In the rows, zero is written as 128.
Each row has a class, written after it.
[ 73 141  78 115 102 116 126 170 117 161 107 168 144 114 121 137  85 151
 219 130 151 147 182 117 128  92 112 112 129 142 105 107 107  95 127 104
  87 196 131 147 170 135 136 130 151 137 111 152 152 111  43 156 170] -> (173)
[ 74 159 108 149 128 101 178 173 105 168 142 133 185 101 140 163 109 136
 184 127 133 109 166  95  99  90 111 127 112 125 103 114 129 105 139  95
 101 178 105 173 123 130 153 111 168 104  90 158 164 120  90 153 132] -> (197)
[ 97 107  92 125  97 135 135 169 164 119 124 151 133 149 189 109 113 233
 132 134  96 115 178 129 125 131 112  92 170  94  87 101 131  92 146  75
  94 225 139 130 130 138 117 123 146 143 108 117 139 124 104 115 161] -> (112)
[ 92 142  77 125  86 114 129 163 127 164 122 183 124 106 112 153  85 144
 233 129 143 145 173 108 115 100 114 102 138 127  98 111 121  99 125 109
  86 185 137 140 162 122 143 144 143 144 118 146 143 115  50 144 155] -> (92)
[111 139 118 125  91  92 103 157 135 147 126 171 130 128 141 105 101 207
 144 124  78 112 189 122 148 114 135  96 172 135  83 108 150  86 131  78
 121 211 122 122 168  96 139 137 127 142 126 159 148 135 109  97 167] -> (197)
[ 70 160  92 152 111 106 171 171 107 164 147 135 186 103 157 152 113 148
 185 115 137 126 160  94 102  86 105 123 121 127 105 119 129  98 124 120
 101 178  90 182 144 138 145 103 180 111  83 165 174 119  80 155 131] -> (112)
[101 143 119 137  88 109 125 173 152 148 139 163 127 131 156  91  99 201
 152 130  92 104 184 117 130 116 139  97 187 142  89 112 152  87 116  95
 100 218 115 132 183  90 139 137 157 124 134 157 146 120 119  89 165] -> (189)
[106 156  97 155  88 120 142 181 125 133 137 124 171  79 155 137 123 177
 150 116  95 116 162 117  86 121 104 122 110 108 117  83 137 106 107 136
  84 165  68 161 144 169 148  99 130 138 102 131 174 131  87 123 102] -> (39)
[ 95 142  90 118 101 116 134 173 130 161 110 166 131 101 122 133  86 142
 215 136 141 147 174 121 126 111 104 116 113 139 113 107 119 100 116 122
  80 184 133 146 166 149 143 126 142 145 113 152 156 110  52 161 159] -> (39)
[ 93 154  73 157  96 120 141 187 122 143 137 130 166  91 160 141 110 171
 147 116  99 123 167 114  88 139 110 124 104 112 131  80 130 105 106 126
  96 167  68 169 148 171 152  89 141 136 103 137 168 114  93 120 102] -> (173)
[110 139 111 139  91  94 120 166 140 143 140 160 122 124 156  95 104 189
 154 128  89 103 179 118 141 108 133  88 183 143  83 104 152  80 128  88
 113 209 129 135 171  88 138 135 144 119 123 164 155 123 118  88 174] -> (203)
[ 74 158 108 147 121  98 170 182 107 162 144 146 187  93 166 157 113 130
 182 124 131 112 165  87  89 113 111 121 112 134 113 106 140 119 132 108
 105 183  93 186 131 140 159 114 189 104  92 157 165 121  96 155 127] -> (15)
[ 99 143  83 161  89 131 144 173 115 141 143 129 185  96 169 145 121 180
 154 100 102 132 163 116  90 124 108 127 104  92 129  95 128 106 107 141
  90 166  65 171 146 175 138  95 140 155 108 129 171 116  81 118 105] -> (112)
[ 95 151  80 157 110 122 147 184 117 139 148 142 176  92 168 137 119 164
 158 116 106 123 161 114  93 137 104 112 107 119 132  87 128 100 105 131
  82 174  67 178 147 169 147  91 158 128 104 130 176 112  92 114 106] -> (203)
[141 104 124 140  64 102 137 153 175 122 142 157 107 145 157  92  92 171
 147 135  90  87 162 121 122 104 119  74 174 112  85 119 148 114 144  88
  85 193 156  73 139 102 145 160 154 135 129  86 141 146 140 102 164] -> (39)
[ 85 143  86 127 102 136 148 162 122 149 119 153 127 106 131 132  91 147
 212 140 136 133 169 111 111 114 115 117 120 123 120 106 117 113 119 128
  83 177 117 151 166 131 149 125 162 143 121 142 146 106  57 146 158] -> (189)
[ 88 155  68 166  91 122 139 188 125 142 135 122 166  96 162 144 111 179
 143 114 100 114 173 112  85 126 111 107 114 106 133  80 138 104 114 122
  93 173  66 167 145 168 150  89 143 138  98 140 163 115  87 123 103] -> (173)
[119 133 120 137  86  88 108 174 144 146 135 168 129 127 145  96 104 202
 143 123  88 102 184 115 139 108 135  99 182 140  86 106 160  87 123  98
 101 221 129 118 173 112 128 137 126 132 126 155 155 124 109  96 161] -> (39)
[104 111  80 118 105 136 141 171 159 122 128 151 109 142 212 108 115 206
 125 152  95  98 179 147 124 136 108  80 147 120 109  96 135  93 145  62
 104 216 140 143 130 146 137 115 150 141 107 134 140 119 119 129 170] -> (203)
[113 149 108 134  86  97 111 172 156 143 124 158 110 130 145  95 103 200
 162 130  92 107 175 124 128 121 137  98 188 139  71 103 151  76 120  89
 110 214 122 131 176  99 142 151 135 122 125 170 152 122 110  87 171] -> (88)
[ 99 138  85 108 101 116 131 155 124 157 108 184 125 113 119 133  90 147
 219 128 143 163 173 118 123 113 110  99 119 140 110 116 109 105 116 120
  94 177 137 143 155 142 142 130 147 143 120 153 149 113  53 158 165] -> (62)
[142  99 127 139  66 116 134 156 176 113 141 172 125 145 146  86  90 160
 136 131  80  97 161 125 140 108 115  83 176 111  99 136 140 109 134  89
  85 191 146  69 154  89 132 162 147 151 135  94 146 146 149  92 172] -> (35)
[136  99 119 134  75 107 140 150 159 125 150 157 117 155 170  90  96 171
 146 131  91  95 154 126 130 105 120  64 184 122  91 118 138 102 145  85
  93 193 152  85 152 100 137 150 162 140 124 100 137 144 143  95 174] -> (203)
[109 139 116 138  96  92 117 175 144 140 129 171 128 123 162  98 111 197
 137 122  84 108 186 115 132 123 139  85 189 146  90 104 163  91 122  86
 119 223 114 130 169  94 140 137 143 124 129 165 141 131 120  90 170] -> (15)
[ 79 166 101 148 110  95 174 189 120 176 138 121 178 111 164 150 108 131
 204 126 152 101 157  99  96  89 106 115 121 137 119 118 135  98 132 102
  94 180  99 173 126 139 163 125 169 107  93 170 165 114  90 155 141] -> (88)
[142 101 121 131  74 112 130 145 165 131 143 163 108 154 151 100  86 176
 140 137  85  97 163 130 135 111 124  74 169 115  81 125 136 110 146  75
  97 187 156  76 138  90 145 160 155 150 132  95 128 150 142  97 171] -> (197)
[133 103 119 130  75 117 131 151 166 127 143 152 122 150 155  99  91 191
 130 132  85 106 170 129 133 108 123  76 176 108  79 119 129 105 144  78
  88 194 151  76 139  97 138 157 153 142 130  91 128 154 140 100 161] -> (197)
[ 75 162  98 150 110  99 183 180 101 166 146 131 188  96 166 156 110 124
 196 125 135 101 165  99  95  71 104 116 116 144 119 113 133 102 140 101
 102 179 100 182 124 131 160 114 168 100  86 161 171 118  90 150 139] -> (203)
[139  99 113 139  67 114 123 155 178 115 139 158 121 159 158  77  93 179
 135 125  90 103 155 131 139 107 114  73 180 108  89 117 128  99 131  83
  90 194 153  72 142 107 134 162 152 151 137  93 133 145 134  93 173] -> (88)
[ 80 164 106 148 102  92 176 185 116 179 146 130 177 102 159 152 105 140
 194 124 143 102 161  92  93  79 113 110 118 135 111 111 147 115 137 117
  96 179 108 175 131 136 160 123 164 110  83 158 171 119  89 157 135] -> (39)
[108 153  93 154  98 114 141 187 118 137 135 129 179  89 149 136 117 173
 153 114  96 112 155 112  91 129 106 121 108 107 125  68 138 103 110 132
  83 174  70 160 136 181 146  99 129 138 103 124 179 119  76 111  98] -> (39)
[ 92 166 107 153 118 107 175 185 112 157 149 131 174  98 150 141 115 146
 181 121 138 112 150 100  94 106 113 128 109 128 104 103 132 121 125 134
  86 170 100 170 139 147 157 118 181  95  86 147 177 114 103 156 116] -> (39)
[137 106 118 141  59 114 135 146 165 120 146 160 115 155 159  86  94 177
 141 129  84  98 168 125 129 114 118  68 180 117  88 124 137 110 139  90
  90 193 137  79 133  99 142 158 159 138 135  98 133 139 140  92 160] -> (189)
[ 97  98  78 124  87 143 128 166 173 118 126 139 118 152 197 111 106 219
 123 146  98 107 184 137 122 120 114  77 160  91  94 101 132  89 150  60
  94 226 142 131 130 144 123 124 147 153 106 112 134 123 102 117 167] -> (112)
[ 95 108  86 119  89 141 121 164 176 116 124 148 107 153 184 106 117 228
 124 135 112 111 180 140 117 133 105  81 169  93  86 106 131  88 145  62
  93 209 147 128 127 141 123 138 146 151 116 131 135 127 104 120 171] -> (88)
[ 91 139  88 130 100 115 134 164 119 154 108 171 143 104 130 140  92 131
 210 125 147 138 182 115 120  96 115  98 117 134 124 125 119 111 125 109
  82 182 124 141 163 123 145 146 147 143 129 135 138 119  56 153 168] -> (15)
[ 96 152  80 162  88 119 135 187 114 145 136 128 176  96 170 142 110 169
 150 108 101 117 168 114  93 124 104 119 105 110 143  86 134 104 110 119
  97 167  71 164 141 168 150  86 142 149 113 140 168 119  86 122 111] -> (173)
[ 86 144  83 123  89 126 142 163 127 162 120 157 136 114 130 136  82 146
 224 136 144 133 182 109 117  89 115 100 130 136 112 112 119 103 129 115
  80 189 122 148 157 131 147 135 157 138 122 147 142 112  50 148 161] -> (189)
[140 108 113 130  72 102 131 148 165 140 141 157 105 152 157 104  85 176
 138 143  80  96 172 125 133 113 123  69 169 124  84 123 141 108 147  73
 103 195 143  83 135 104 148 153 146 146 125 103 124 148 141 104 164] -> (197)
[100 152  88 157  83 117 139 178 126 141 135 137 173  93 163 144 117 170
 152 111  93 128 173 113  83 125 112 112 105 104 137  91 134 102 106 132
  90 169  70 168 140 172 151  99 131 150 113 134 173 116  80 115 106] -> (62)
[ 95 153  86 157  92 119 148 190 137 140 135 139 177  93 160 142 113 161
 156 112  91 114 170 106  92 129 113 118 112 109 146  88 147 108 116 132
  89 176  56 163 145 166 155 103 139 148 107 139 169 113  87 112 105] -> (35)
[ 85 161  97 153 123 107 177 180 100 163 141 129 191 107 158 148 113 145
 193 122 136 115 151 100 106  93 105 126 118 131 109 119 128 103 128 114
  91 184  88 173 136 141 147 104 175 101  84 156 173 118  88 158 128] -> (112)
[107 146  87 153 101 131 144 180 116 132 139 130 175  97 163 137 119 178
 155 105 100 142 152 118  95 143 110 129 110 100 131  92 122 101  97 147
  87 166  65 161 159 174 141  92 148 151 111 129 175 116  80 113 106] -> (112)
[ 85 164  99 150 125 109 179 179  94 158 149 135 186  98 164 142 113 135
 187 125 137 112 151 106 103 101  98 114 113 140 111 111 124  95 123 111
  90 176 101 184 136 138 147 103 182  94  85 163 179 121  98 154 134] -> (203)
[136  96 116 137  65 113 135 151 169 122 146 157 129 162 169  90  91 180
 139 125  87 114 163 125 139 110 117  82 179 112  80 134 123 103 136  90
  85 196 142  79 146 109 130 152 160 147 127  94 140 143 136  95 171] -> (112)
[142 101 123 148  59 117 134 149 162 126 151 163 122 155 162  84  90 171
 139 131  83  93 162 123 134 109 117  76 172 114 101 134 139 114 137  88
  87 190 140  78 142 100 140 155 153 147 139  88 134 142 143  93 164] -> (189)
[ 98 163  74 151 105 119 149 193 134 140 129 139 162  76 152 148 117 166
 159 129  94 107 164 105  85 148 107 119 115 121 136  82 153 105 107 125
  91 178  55 177 145 166 152  90 139 128  97 152 165 121  87 121  98] -> (35)
[ 96 155  78 151 101 126 149 188 133 137 131 141 174  94 162 140 116 165
 152 116  97 111 171 108  97 139 102 118 114 110 142  89 144 103 110 125
  83 176  61 164 145 170 148  91 147 135 107 143 166 118  91 126 100] -> (35)
[ 90 146  79 116 104 113 130 156 121 167 114 166 124 106 117 144  77 142
 218 138 145 139 179 113 124  91 110 114 118 139 118 112 118  98 129  98
  94 183 130 144 158 122 147 129 145 152 124 150 142 121  48 146 164] -> (197)
[151  98 126 145  72 116 131 147 167 123 140 173 115 150 160  90 101 182
 139 126  78 112 154 134 125 113 124  77 162 114  99 132 134 118 131  96
  91 181 156  73 142 108 141 159 145 142 141  87 136 143 142  97 166] -> (62)
[ 95 112  74 128  77 131 124 164 178 122 130 162 111 150 194 102 111 214
 116 133 106 115 195 136 116 109 119  59 158 104  95 112 132  95 148  60
 102 224 147 136 112 135 131 131 147 150 109 125 136 123 110 124 166] -> (62)
[101 103  89 129 107 144 131 175 173 109 128 154 122 143 199  99 119 222
 102 138  98 115 177 132 122 150 115  75 161  97 101  99 137 111 145  70
  94 215 139 131 132 138 128 124 164 134 114 110 127 133 126 127 160] -> (15)
[ 87 133  90 119 105 116 127 165 128 155 115 176 131 109 134 142  89 126
 206 132 146 134 180 109 119 115 123  99 119 135 126 108 123 115 121 119
  92 184 119 147 166 132 148 133 160 156 125 144 136 110  61 145 163] -> (15)
[109 134 114 136  97  91  98 167 140 142 131 180 137 133 161  92 105 186
 133 119  88 106 181 112 146 122 141  80 177 138 104 113 156  92 121  84
 118 218 122 125 172  99 133 133 143 137 133 160 146 127 115  89 171] -> (15)
[115 135 124 129  90  95 121 168 148 145 130 174 115 134 140  96 100 198
 152 127  92 125 182 118 131 114 132  95 192 141  85 115 153  78 113  92
 107 211 136 124 185  96 131 138 134 127 134 157 159 126 115  88 179] -> (62)
[ 92 144  72 109  93 114 138 167 127 158 121 161 119 107 115 152  88 153
 224 141 149 143 176 108 115 107 113  99 138 133  89 100 122 101 123 115
  93 187 121 156 164 125 144 137 154 131 109 153 146 115  66 156 158] -> (92)
[143  96 113 137  62 114 132 149 162 123 140 163 119 157 164  92  89 177
 148 124  85 111 163 129 136 109 123  79 179 111  86 132 131 106 135  97
  89 197 145  73 152 103 134 156 155 151 128 101 137 141 134  98 167] -> (112)
[ 74 164  91 147 106 110 174 184 118 160 141 132 178  94 156 154 107 121
 184 128 139 102 166  91  95  82 103 125 115 129 125 124 140 110 138 106
  98 179  93 179 128 126 155 110 179 108  89 172 174 120  96 164 128] -> (35)
[ 80 140  86 128 106 121 129 171 119 157 116 170 131 108 115 135  77 152
 213 130 142 155 176 115 122 107 106 122 125 135 108 106 112  92 115 120
  86 183 133 148 181 128 134 122 155 140 115 148 158 111  57 149 168] -> (173)
[ 94 107  78 118  94 142 131 179 183 121 114 165 113 138 194 111 105 206
 127 153  92  98 192 134 122 137 113  83 154 102 119 102 149 104 150  64
 101 231 140 133 127 139 130 121 141 152 108 134 131 118 114 130 166] -> (35)
[ 76 149  80 113 111 125 145 169 132 150 107 168 130  99 117 142  80 134
 214 150 139 120 177 103 125 109 104 115 120 132 119 107 129  98 122 112
  83 189 120 156 178 125 140 122 164 135 102 161 157 111  57 164 162] -> (35)
[ 91 111  88 116  90 133 131 172 171 118 118 148 114 138 195 113 106 204
 127 155  97  90 190 130 125 122 107  73 153 102 113 101 152  93 153  54
 105 226 143 136 124 132 131 124 145 157 105 135 135 126 107 134 175] -> (35)
[ 79 161 104 153  99 100 178 174 109 168 147 138 190 111 160 148 111 147
 185 108 137 125 164  95  91  74 110 111 126 124 105 120 131 105 136 113
  96 177 108 179 126 134 150 119 168 101  88 162 180 124  92 151 136] -> (62)
[ 82 140  83 118  85 127 134 164 131 159 113 179 136 101 124 143  93 156
 205 123 140 158 190 124 111  88 108 107 133 131  97 117 112  90 119 112
  80 191 130 156 162 136 134 130 137 143 107 159 157 122  49 157 159] -> (62)
[143 106 118 141  61 108 136 155 178 123 144 161 112 142 149  86  91 173
 141 130  87  94 162 125 123 100 120  80 180 117  72 119 137 112 139  89
  80 195 154  72 142 104 139 163 153 131 129  89 140 147 140  99 158] -> (39)
[120 139 104 128  76  91 106 166 145 143 139 179 115 129 145 106 102 195
 157 126  84 103 181 115 138 122 140  91 189 137  72  98 154  88 122  85
 123 218 123 125 167  90 142 146 139 126 124 164 147 125 124  89 162] -> (92)
[141 105 121 122  72 112 141 151 169 128 140 156 108 157 155  97  87 189
 132 134  86 106 164 133 136 110 122  77 187 121  73 116 130 104 142  83
  94 194 150  74 147  93 139 160 156 147 126 105 128 155 143 100 169] -> (197)
[114 143 114 135  86  96 113 171 150 141 130 164 122 132 156  94 101 201
 160 129  90 104 176 120 132 113 131 101 179 139  81 106 150  78 120  91
 112 218 123 126 169 104 140 150 141 133 128 162 152 124 110  93 175] -> (88)
[109 143 113 127  94 102 122 179 161 138 121 174 114 118 139  97 100 194
 154 136  86 111 183 118 136 122 135  99 192 141  89 116 161  82 122  91
 108 221 129 123 182  85 134 141 135 119 121 173 151 127 121  97 170] -> (35)
[102 138 113 128 104  95 107 169 141 148 131 168 133 134 156  97  96 208
 134 126  91 116 196 126 156 122 133 100 162 137 103 108 143  76 115  84
 110 223 124 130 179  98 132 128 142 147 134 162 147 121 114 101 174] -> (197)
[152 100 119 144  71 114 139 147 164 118 145 162 115 152 152  83  91 182
 148 126  82 119 146 127 131 120 122  89 177 112  81 126 132 110 129 104
  95 186 145  76 156 102 132 156 160 149 135  94 139 138 139  85 166] -> (112)
[111 140 121 122  96  99 123 175 154 138 123 171 125 123 142  96 101 196
 156 135  84 110 176 116 136 122 136  96 187 137  95 114 164  89 123  93
 113 216 127 120 182  88 133 142 134 132 123 171 153 126 118  93 174] -> (35)
[ 86 137  87 120  86 128 125 166 127 163 122 169 141 111 130 129  84 135
 217 129 149 145 182 122 129  99 117 108 118 137 126 122 110 101 119 118
  79 188 122 149 164 131 145 135 150 158 125 153 148 105  50 145 164] -> (189)
[142  94 113 138  71 113 141 147 164 120 151 160 111 153 161  90  97 174
 141 133  89  94 160 128 135 102 117  65 182 119  82 117 134 109 148  81
  88 187 155  80 144 103 138 160 156 135 127  88 133 144 142  96 171] -> (203)
[137  98 109 142  62 114 126 150 165 122 141 167 105 157 144  88  83 174
 142 127  86 109 163 127 133 110 119  81 182 116  73 123 127 113 144  84
  95 186 161  70 145  94 137 158 158 137 129  97 136 143 142  98 171] -> (173)
[ 97 109  78 119  97 135 144 168 163 123 134 152 111 142 207 105 102 207
 126 157 104  87 183 134 124 127 108  70 147 107 110 102 140  98 148  62
 100 218 144 146 132 132 129 117 159 154 102 128 137 119 122 136 174] -> (203)
[ 88 141  75 122  97 119 135 163 136 159 117 174 121 112 134 141  79 146
 226 140 140 153 178 112 119  99 112 108 127 142 106 120 117  98 125 119
  86 195 120 146 172 140 144 124 166 144 105 161 146 112  52 157 157] -> (112)
[142  97 111 136  60 107 129 155 169 126 152 160 117 152 156 108  94 172
 145 133  82  99 166 124 129 113 122  71 178 110  78 110 138 108 137  81
  93 196 143  80 139 103 144 162 151 141 133  89 134 140 145  93 160] -> (92)
[126 138 109 129  75  94 109 177 146 143 136 156 127 120 148 105 102 203
 155 131  85 108 180 118 135 123 136  90 190 129  69  99 153  76 119  85
 110 218 126 127 162  89 134 141 127 121 126 163 144 132 128  93 157] -> (92)
[137 101 111 142  62 118 115 155 179 123 140 159 122 160 162  83  93 158
 140 125  88  91 162 135 141 110 114  84 170 115  92 124 126  96 130  82
  90 192 146  77 133 107 143 157 151 159 141 103 135 136 133  88 176] -> (88)
[102 157  73 167 105 126 150 181 120 134 136 129 173  88 164 140 120 193
 156 114  87 125 152 105  85 139 105 126 119 101 120  77 134 100 109 131
  86 179  60 166 139 180 141  83 148 129  99 128 162 122  74 117  87] -> (112)
[144 100 124 141  59 120 141 155 167 124 151 152 123 151 157  87  94 176
 145 126  81  98 164 121 125 117 125  77 182 106  86 127 137 113 138  94
  81 189 144  76 137  99 143 157 154 140 143  95 139 139 141  87 160] -> (189)
[145  96 133 135  70 114 136 153 166 113 135 159 115 153 161  90  94 168
 136 131  82 103 160 126 129 120 125  71 184 110  87 122 141 113 140  87
  90 187 146  73 158  93 140 165 155 144 140  88 133 150 146  87 179] -> (15)
[ 92 114  81 125  90 145 142 173 172 116 125 149 115 144 197 100 111 220
 120 146  90 102 195 138 117 138 117  78 157 102 106 104 136 100 140  71
  93 225 123 135 132 139 136 119 148 147 115 125 135 115 114 123 162] -> (189)
[120 132 123 126  91  89 134 167 141 147 143 160 116 128 159 100 105 195
 162 133  88 104 173 113 131 111 135  93 193 150  83 104 159  89 127  97
 117 205 130 128 177  93 139 140 141 125 131 155 151 126 124  86 178] -> (203)
[109 140 104 119  84  92 105 163 145 152 121 183 114 130 152  97 102 193
 154 131  87 112 190 119 138 115 133  90 183 150  97 112 154  85 116  85
 121 220 132 127 166 101 137 130 128 136 129 173 144 125 106  99 173] -> (62)
[ 91 145  79 116 111 127 141 162 128 156 114 160 124 109 127 139  75 149
 209 145 149 132 177 117 125 103 112 105 112 130 119 112 110  99 123 107
  75 184 132 136 165 126 145 128 168 148 116 142 131 121  62 165 156] -> (197)
[102 138  91 126 112 117 139 166 122 151 110 174 123 103 129 138  95 140
 212 133 141 145 170 113 118 125 115 101 123 137 119 108 126 112 118 127
  88 179 122 142 166 131 147 134 153 140 124 142 137 115  64 149 159] -> (15)
[ 75 161 101 144 114 104 172 177 106 167 141 138 186 105 154 146 117 148
 179 110 141 130 164  98  96  92 105 111 126 127 110 122 125  99 121 111
  91 174 109 175 126 135 145 108 164  96  92 165 175 124  90 155 132] -> (62)
[115 130 126 135  94  98 115 173 147 131 131 172 126 126 150  93 108 191
 136 121  85 118 185 117 138 125 141  89 194 142  80 108 151  90 116  96
 112 217 123 119 179  88 134 145 144 127 134 153 144 133 123  85 180] -> (15)
[116 138 112 126  83  93 113 166 143 145 129 166 126 128 147  98 109 201
 143 120  81 117 183 117 134 108 137  88 189 139  79 106 150  82 119  91
 120 212 129 129 155  98 137 134 125 122 125 166 158 130 112  90 169] -> (62)
[103 143  76 176  93 129 135 178 115 136 149 133 196  92 167 135 122 179
 141  96  98 132 155 112  95 132  99 134 101  91 139  98 126 105 104 135
  82 168  56 170 142 181 134  86 143 153 112 115 174 119  79 113  94] -> (112)
[ 98 103  79 117  83 131 128 180 177 123 138 157 114 152 185 120  99 220
 130 148 106 103 187 126 124 130 115  73 175  99  92  94 139  90 145  60
  94 230 147 129 134 127 126 131 152 150 108 126 135 124 116 117 170] -> (92)
[149  95 110 146  64 108 135 149 174 122 146 160 112 156 154  89  89 180
 145 126  81 122 160 125 132 111 119  77 184 116  76 134 134 104 136  94
  91 192 147  75 150 104 133 155 154 138 134  99 137 143 139  88 168] -> (112)
[ 87 133  77 121 103 128 128 171 128 149 114 171 139 105 129 138  88 142
 203 131 152 143 182 111 120 110 116  91 125 128 115 111 118 106 123 114
  76 192 127 148 160 131 138 137 159 140 117 137 138 119  56 152 158] -> (15)
[115 134 112 128  79  85 103 177 144 145 138 164 126 128 148 106 105 197
 147 122  82 117 186 118 144 124 131  98 193 136  77  92 153  73 118  82
 120 222 119 131 168  96 136 134 130 128 129 169 155 125 121  87 162] -> (92)
[102 151  81 154  80 111 140 190 124 143 142 136 179  92 159 159 121 175
 159 112  91 112 171 112  88 133 115 106 125 104 113  73 141 102 116 118
  95 185  61 168 132 166 153 107 126 137  98 137 166 121  90 111  99] -> (92)
[114 157  83 153  87 125 141 184 121 138 145 135 172  83 153 155 127 170
 159 117  97 112 156 118  86 140 108 117 115 103 113  74 133  99 102 125
  86 172  60 163 137 168 151 103 137 136 106 132 169 122  95 115  87] -> (92)
[ 83 161 100 146 122  99 179 182  98 163 147 129 179  96 168 156 111 127
 200 129 141 104 153  95  91  96 109 117 109 140 126 105 133 111 136 114
 101 174  98 183 130 139 159 109 184 102  90 160 168 111  94 153 128] -> (203)
[ 93 143  83 120 104 120 137 166 132 158 117 167 126 101 107 131  89 150
 211 134 153 143 172 115 124  99 108 115 126 138  97 108 113 105 115 125
  67 182 135 141 173 138 134 138 148 128 112 139 152 115  53 158 155] -> (39)
